Stage of each row
[ -22  -44   28  -10  -19   27   99  -76  141  136  -49  -18  133 -153
   -9  -66  -34  -60 -203   -6  324  -52  -70  158  -73 -147  206 -120
  -42  152   -7   17  -49  -50  163  292  166    7   34   -9  -37  162
 -182   11 -106   15   20   43    9  -48] : 10
[ -13  104   -3   26  201  -57   95  145  147  101  -60  -41  -66   41
  173  193  109   90  -74   30   99  -71   86 -173  -35   88   -7  -27
   19   55   84  107  -75  -70   17  104  120   56   97  152  -26 -191
 -146  -65 -146  117   80  -21  105  -24] : 16
[ -98  192   35   85  159  -44   39   82   39  -10    4 -113 -126   30
  -34  139   57   83  -41   60   81  -96  168  -75  -47   84    2  -30
   68  -39  -54   24 -114 -138  -52  238   -7  -83   68   37  -18 -196
   38   31   39  -11  -48  -67   -7   72] : 23
[   8 -134  -24   73 -160 -103    3   36   12   29 -145 -176  109 -120
   -1  180  -13  125    9  -12   -1  -36 -175   70  -14  124  -76   61
  -89   27  -87   30  154    7   54 -196  175   32   17    0  -81   53
 -153 -103 -167  144   19  -70  -46  -47] : 27
[   8    3   84 -131 -209  -67  105    4   45   31 -133  -23  -78   -1
  147  267   32   64   -3   32  -17   20  -17   -7   58   44  156   41
   43   -3   38   50   26  -61   91 -108  -21   43  -90  136   41 -128
 -164  -80 -170  204   37   31   57 -167] : 34
[ -30   45   21 -142 -277   11   -7 -128   46   92  -76   43   12  -39
   49  -41  -57   13  -42  -43   58   -3  -76    4  -39   52  179   56
   96 -104   10   51   68  -22   49  112   17   41  -96  124   22  -24
  -93  -95  -79  167   44  -68 -122 -118] : 37
[   8   23  132  -78   -4 -134  280   76   57   -9  -25   -7  -69    4
  131  245   62  -23  -19   74   68   88   19   64    3  -74   93  -28
   65   94  123   39  -73  -51  165   -1  -28   55   24  211  130  -83
 -191   42  -22  138  154   97  185  -60] : 4
[ -57  139   16  138  -27   28   -6  112 -185  -65  133 -123  -92   56
  -57  -15  -70   61  -50  -50  -42  -81  144   76   56   65   77  -64
    3 -131  -77 -104 -132  -66 -208   82 -222 -100  -29   19  -40   16
  128    0   36 -126 -270   13 -288  233] : 41
[ 157  -73 -103   25  -43  327  -81 -305   97  -35  -60 -132  -91  -17
  -71   -4  -50  -40  192    9  164   83   -1 -161   10  -65  -25  126
    5   59  -97   70 -129  -13   13  163  -26   96 -303   35  288 -155
   38 -296 -126 -112   52 -136   63 -257] : 37
[  -9   54    4  -17  128 -114  140  183  121   96  -96  -64  -81   51
  237  187  105  100  -71   34  109  -88   -6 -104   43    6   56  -63
   13   64  167   71  -69  -19   73   10   25   31   90  179   -4 -189
 -219  -43 -172  147   78   25  161  -51] : 6
[  -3   52  -75   41  113   13  -93  127   80  167 -188 -117 -174  -33
   59  316  198  191  -28   57  162 -218   86  -22  103  142  -85  -61
  -82   24  -48   78  -44    0   52  -21  208  -85    5  -41   41 -225
  -77 -165 -117  119   -7   27   59    9] : 32
[   5   92   94   -7  162   -9  172  113  119  -34  155   74 -112   49
   70  151   39  -73   66   13  198  121  150   26 -205 -191  -45  156
   -3   56   -3  -27  -48  -80  116  134   99   91   26  181   54   11
   62   93  -46   87  159  112   23  106] : 14
[ -89  165   15  118  204  -53   63  119   37   47  -37 -109  -89   60
   23  193  103   68 -140   88  100  -76  169 -107  -59   97  -51  -52
   71  -52  -56   98 -102  -67  -99  257   49  -59   67   -4  -35 -229
  -53   12  -12   38   18  -53    0   71] : 28
[  -9   33    7   22  210  -73  138  170  143   87  -80 -101 -119   12
  200  216  153  104  -79   72  136  -67   18 -120   -5   54   38  -92
  -10   73  108   91  -89  -30   65   88   90   31   92  109   30 -246
 -225  -23 -167  120   96    7  175  -36] : 3
[  52   61 -305  137 -236   26  -27 -320   35 -138 -363 -222   43  409
  -31 -556 -301   40  374   64  -36    5 -373 -257 -491 -577 -446  460
  341 -230   46   -2  247   22 -131  330 -242  126  -94  201  -38  -26
  541  -92  -29 -123  260 -241  141 -533] : 41
[ -90  127  128  -36   66   76  -60  242   30 -103  348   79 -156  -89
    2  -25  -33   16  299 -206  327   65  119   41 -176 -352   82  367
  -94  -29  -64 -237  -14 -159   81  101  -85    6   11  169  -11   54
  240  181  -51   59  -66   21 -244  322] : 7
[ 200   99 -168  180  114   49  101  314 -131  119 -139   40 -131   26
  214   26  288  104 -186  -18 -108 -279  112  135   62  173 -209 -337
 -158  -65  194   63  -87  149  -32  -90   50  101  122  165  105  160
  -50 -160  131  -62  -91  186  -94  207] : 3
[ 150  -64 -101  271 -123  -22   76   93 -159   19  -81  -97  191 -150
  -38   95   65   45  -15 -183 -146   11 -136  106 -134  246 -309   30
 -113    9 -112  118  200  142  -89 -153  156  160   44  113   28  192
  -98 -123   -3   41  100 -105 -185  103] : 38
[  16  182 -371  316  -28   63 -162 -258  138 -260   73 -347  149  157
 -147 -252 -186 -294 -188  -73  499 -175 -154 -320    3 -250 -113  199
  134 -266 -235  147    6  412 -165  441 -489 -196 -373  -80 -193 -210
 -319 -156 -186  -49  163 -651 -161 -219] : 34
[ 133   -1    3  124 -225   98  155  188 -332  -96  205  -57  -36   60
  130 -114 -104   36 -177 -105 -358  -70  109  165   90  127  260 -285
 -139 -130   32 -166 -178  -48 -320 -201 -362   74  -59  103 -117  375
   44  -83  -90 -186 -457  218 -461  239] : 41
[ -31  -86   74  109  -90   58   60 -103   42   26 -142 -161  196 -249
 -113  134   22  -82 -130  -65  272  -34  -64  144  -37 -191  113   10
  -91  150 -175   75  -25  -61  103  273   86  -49  -79 -178  -31  102
 -173   48 -126   -6  -76  -88  -28  -42] : 27
[  71  -11  112  -45   46  -52  288  -35  114  -44  -48    2  -69   96
  107  306   47 -136    7  118   76  144   94   79  -36 -174  -40   58
   30  124   72   71 -103  -28  198    9   63   91  -81  161  163   -7
  -73    0  -61   89  166  156  206  -78] : 17
[ -77  -28   41  -93 -207  -97   15  -61   95   60 -131 -106   11  -99
  -11   94  -53  127  -29   65   84  -62 -117   40  -49   50  173    5
   39    3  -64   -7   86 -126  100   22  103  -32   14   14  -93  -36
 -119  -40 -137  163   21  -43   13 -174] : 27
[  22  105  -59   93  266   47   -1  212   28  175 -113  -29 -115   59
  145  145  164  109 -129   36  147 -207  186    9  170   50  -84 -181
  -79   56  145   51 -205   -3   12   71  113  -22   83   70   82  -81
  -38 -145   -4  -50 -125  134   36  159] : 11
[ -58   15   30  -99 -217 -165    5  -27   98  -14 -118 -135  -76  -91
  -41  170  -49  185  102   63   14  -96 -117   53   11  139  114   32
   34   18  -44  -58  115 -141  168 -155   61  -59   38  114  -54  -84
  -76  -61  -76  166   28  -67   81 -183] : 22
[ 192   20 -124  257 -119  -40  139  171 -180  -16 -162  -32   68  -39
   42  112  163   29 -149  -38 -196 -108   -9  194  -94  190 -320 -134
 -117  -76  -33   94  144  161  -52 -166   85  138   58  101   10  263
  -65 -105  110   -1   33   45 -151   89] : 29
[  65  103  -22  136  -82   67   92  151 -231  -40   96  -73 -102   76
   47  -15  -16   49 -130  -52 -174 -131  158  128   67   78  114 -213
  -66 -101   -9  -94 -169  -36 -230  -25 -250  -26  -35   60  -47  171
   96  -59    1 -152 -314  150 -295  197] : 39
[  86   71  -44  130 -117   28   90  239 -217 -145  204  -28  -80  164
  149 -234 -161   75 -201    5 -259 -119  127  156   92  123  198 -289
 -119 -171  114 -253 -128  -56 -228 -193 -329   69   40  169 -187  357
   88  -64  -29 -240 -458  203 -394  218] : 13
[ -42  -32 -142  -32  -56   64 -101 -167  163   70   23  -78  118   26
   50 -337 -168  -54  -81  -12  301  -29 -203 -161  -38  -93   94   76
   87 -133   71   52  -13  115   -1  277  -19   30  -95   75  -38  -36
 -194 -162 -149   70   95 -237 -122  -95] : 3
[  35  -36  151  -80  -82  -69  290  -61   46  -29 -111  -35  -56   62
   87  363   47  -97  -39  151   24  146   74   87  -13 -154   52   27
   68   86   14   88  -91  -61  136   12   10   51 -117   76  135  -50
 -121    4  -81  131  133  153  183 -149] : 29
[  -1  136  -42  100  131   38   -6  133  -38   81 -105  -86 -108   44
   60  125  123   94  -87   15   16 -227  181   -1  136   69  -48 -144
  -42  -26   61   42 -194  -50  -55   85   -7  -70   26   27   29  -49
   39 -114   36  -64 -204   53  -59  143] : 21
[ 286   82 -383  292   20  261   85 -409   33 -273  182 -386  -49   35
 -401 -200 -200 -156  207   28  297  -63  -60 -248 -171 -282 -148    8
  149  126 -327   28 -238  102 -177  311 -467  -82 -313   82  153  -44
   19 -332   28 -299  350 -343  195 -488] : 41
[ 152  -78  -93  244 -162  -41   77   74 -132  -22 -108 -126  128 -138
  -40  134   64   57    7 -137 -141   -4 -152  153 -108  235 -271   18
 -128   14 -121   78  219  133  -23 -206  138  131   20   94   33  170
  -91 -105  -26   40   80  -82 -136   51] : 39
[ -24   24   26 -140 -286    1  -45 -107   50   39  -96  -10  -73  -49
   40   37  -33   55   24  -16   49  -24  -81   46   40   96  168   58
   51 -104    0    5   84  -21  113   -4    4    5 -118  106   65  -85
  -84  -99  -82  158   -5  -66  -86 -110] : 41
[ -47   50   82 -124 -273 -115   31  -34   73  -57  -83  -39 -101  -82
   -8  161  -25  128   50   78    7   20  -60   34  -62  151  151   69
   77  -66  -71  -36  164 -130  139  -72   21   18  -14  130   -9 -123
 -101  -14  -48  189   77  -78   21 -203] : 29
[  71  -80   -5  357  102  170   27   12  139 -205 -199 -225   81 -219
   39   55  185 -180 -207  -94  359  -46  -98  142  -78 -188  -15   -2
 -281   77 -139   68  104  129  214  385   12   57 -125 -226   24  -25
 -249  203 -209 -194 -182 -245  -18   14] : 3
[ -38  -51    2  -50 -170  -91   -8   -1   38  131 -112 -135    4 -125
  -21  191  -19  182   50  -32   62  -83 -133   47    9  120   92   22
  -10   75  -81   10   78  -75   58 -113  143  -47   19   44  -45  -60
 -111 -114 -176  187   48  -18   10 -101] : 37
[  52  110  -62  128  207   61   51  213  -46  125  -23  -17  -59   67
  134   52  102   74 -181    6   40 -186  201   15  120   69  -35 -226
  -81   22  123   24 -222  -19  -91   65   25   15   83   90   10   59
  -19 -138    5 -102 -182  145  -82  190] : 14
[ -30  -44  -38  -19  -14  -60 -112   84  119  104  -59 -102  -24 -122
   -1  123  -23  224   99   -6  158 -101  -87   19   59  160   -8   46
  -84   87  -14  -58   81  -81  138 -176  233   -3   91  103  -27  -52
  -83 -158 -131  119   10  -36   23  -20] : 14
[  72  -88  126  -60  -95  147   53 -106   24  -37 -136   25   35  -16
  100   61  -58  -29  160   -5   31  218   15   -5  113 -108    3  164
   13   95  157   18  -66 -114  149   -7   -4  211 -133  203  304  -33
    8 -136  -20  -71  -70   14   93 -111] : 11
[ -21   11  -40  -22  -41  -84   -7   49   77  136 -123 -133 -123  -52
    8  261   68  194  -19   63   86 -150  -27   35   28  181   42  -76
  -20   47  -79   25   27  -43   61  -82  173  -81   29   17  -26 -148
 -109 -126 -147  165   61   31   62  -85] : 35
[-180  173  121    5  -54  -48  -89  205  -67 -186  308  -30 -134  -24
  -90 -124 -157   72  231 -127  214   13   65  106  -80 -238  122  276
    3 -144  -65 -302   18 -164    9   75 -250 -104   40  138  -83   28
  254  208   63  -22 -187  -52 -290  300] : 5
[  58 -127   30  -20  -72  227  -28 -224   31    7 -204  -28  102   56
   41 -205 -169   -7  272   -3   75  217  -92  -87  -21 -301 -122  271
   83   77  168    7  -61 -134   70  169   15  232 -125  173  300    7
  219 -177   -8 -171  -41  -30  104 -188] : 9
[-186  140  152  -92 -399  -10 -180  206 -210 -279  299   -1 -146   46
  -52 -226 -280   89  339 -195    9  -50   49  202  -68 -442  235  418
  -55 -312  -87 -467   70 -247  -68 -135 -449 -127  -82   89 -260  300
  519  224  -20  -20 -498   63 -570  337] : 25
[ 45  55 112 -32  78 -63 273  -1 111 -38  21  18 -90  48  59 271  52 -82
  -6 108  67 129 125  43 -96 -49  -8  18  55 110  29  58 -84 -79 153  66
  81  89  -9 187 133 -43 -72  19 -10  85 189 108 171 -58] : 17
[ -16   66  137  -73  -62 -101  238   40   13   49  -86    8  -18    8
   95  338   86  -40  -76   52   56   63   95   17  -15  -92   70   28
   98   53   19  120  -75  -67   62   70   -6   18  -37  115   67  -90
 -161   11  -49  192  141   81  109  -77] : 31
[ -58  -83   28   57 -132  -24   -2  -64    7  110 -106 -168  154 -208
 -130  144  -40   62  -20  -80  196  -44 -123  117  -22  -39   65   47
  -40  134 -170   37   39  -60   45   87  141  -72  -18  -85  -44   43
 -116  -44 -136   84    6  -65  -38  -38] : 35
[ -96  167   54   90  203  -37   30  153    5    1  126  -46  -88   19
  -42   57   -8   57  -20   16  193  -21  168   30    8   15  -11  -12
   37    9    3  -61 -124  -97  -11  183   -8  -60  102  112   42 -101
   41   40   97  -58  -40    2  -43  200] : 9
[  27   32 -146   10 -194  -29   80 -312  109 -102 -388  -96   -2  381
   20 -373 -220  -28  251  191  -47   43 -236  -53 -387 -512 -352  325
  280 -159  136   -7  173  -41   84  272  -49  134  -58  185   38   66
  479  -27   52  -86  192  -30  207 -429] : 20
[ 165  -83  -99   80  -38  270   72 -350   74  -96 -169 -190  100   62
  -40 -145 -146  -96  236   11   71  114  -79 -274  -88 -349 -102  192
  113  125   24  109 -184 -102  -45  272 -177  166 -238  113  220  -34
  110 -254  -94 -204   63 -176  200 -405] : 21
[ -28   12   72   83 -132  126   49 -167   86  -38 -202  -78  107 -160
  -44   12   57 -173 -235  -14  291  -50   -8  147  -76 -241  179  -21
  -46   17 -129   83   -1  -27  144  465   -6  -25 -152 -184   -6   56
 -138  116  -83  -60 -127 -107  -58 -101] : 28
[  55   20 -148   69 -162   99  -24 -285   62 -124 -297 -119  101  245
   -9 -420 -260   13  342   37  -12   95 -224 -229 -298 -443 -316  400
  243  -92  116    1  122  -98  -23  266 -146  201  -79  236   81   10
  407 -128   21 -164  116 -201  144 -419] : 17
[  64  -50  128  -64   17  -55  259   -3   79  -36  -14    9  -49   70
  117  277    5 -109   13  103  102  175   62  119   62 -144    5   40
   15  139  115   24 -104  -12  212  -73   32   96  -76  192  202   -5
 -128  -28  -53   74  130  168  189  -45] : 10
[  53  -39  137  -92 -121  -17  171  -19   29  -19 -124   -1   44    2
  162  260    8  -53   72  -22  -24  119   23  -20  129 -108   51  125
   22   96  147   83  -84  -77  136 -108  -51  124 -111  208  157  -25
 -133  -95 -103  106   -7   34  109  -96] : 18
[  19   10   43  -19   87  -31  193   19  142  -13  -40   -2 -128  169
  139  231   88 -117   11  122  150   96   72   10 -223 -288 -130  182
   24  -33  -14   73  -14   30  111  135  128   65  -86   45   36  -47
   43   65 -151  171  214  135   78  -14] : 28
[  45   -7   70  -57   71    7  194  -34  141    9  -95   22 -148  132
  127  268  121 -124   28  135  118   89  102   62 -139 -241 -116  128
    8    9   27   89  -64    6  181  111  165   71 -110   54  141  -37
   48   23  -87  140  169  173  123  -18] : 25
[  33   -6  114  -58  -55  -72  273 -101   68  -47 -128  -13  -47  129
   85  259   33 -137   -3  150    2  151   55   69  -80 -179  -69   92
  103   18   54  107  -57  -20  147   73   36   79 -110  113  154  -29
  -28   14  -15  114  169  114  162 -115] : 25
[ -28 -149    3   75   20   43   16  -17   97  142  -70 -130  213 -208
   -3  -27  -37   -8 -107 -100  327  -55 -158  106    5 -157  112  -25
 -127  187  -17   26  -39  -11  112  181  175    4   23  -64  -42  134
 -207  -32 -201    8  -51  -36  -26   33] : 7
[ 202   77 -101  148   10  129  146  236 -177   57 -130  -10 -110   84
  249   42  196   59 -234  -18 -257 -288  196   83  119   77   14 -372
 -172  -57  162   30 -232    9 -158  -77 -133   83    6   79  -14  249
   19 -166  -18 -150 -353  249 -181  144] : 23
[  55  -92   97  -80  -98   33  167 -177   78  -37 -169  -48   -1   96
   90  147  -56  -84  106  101  -18  160  -10   18   14 -185  -23  132
   62   72  108   61  -84  -83  151   13   28  125 -149  128  195   -5
   29  -91  -80   19   30   80  158 -171] : 20
[  55   47 -117   86  189   14  -79  187   81  137 -102  -54 -169  -22
   80  136  159  199  -25   52  125 -194   64   48  103  249 -153 -144
 -125   34   70    5  -21   35  104  -93  248   12  109  102   99 -103
  -54 -182   -2   12  -15   59   39  104] : 9
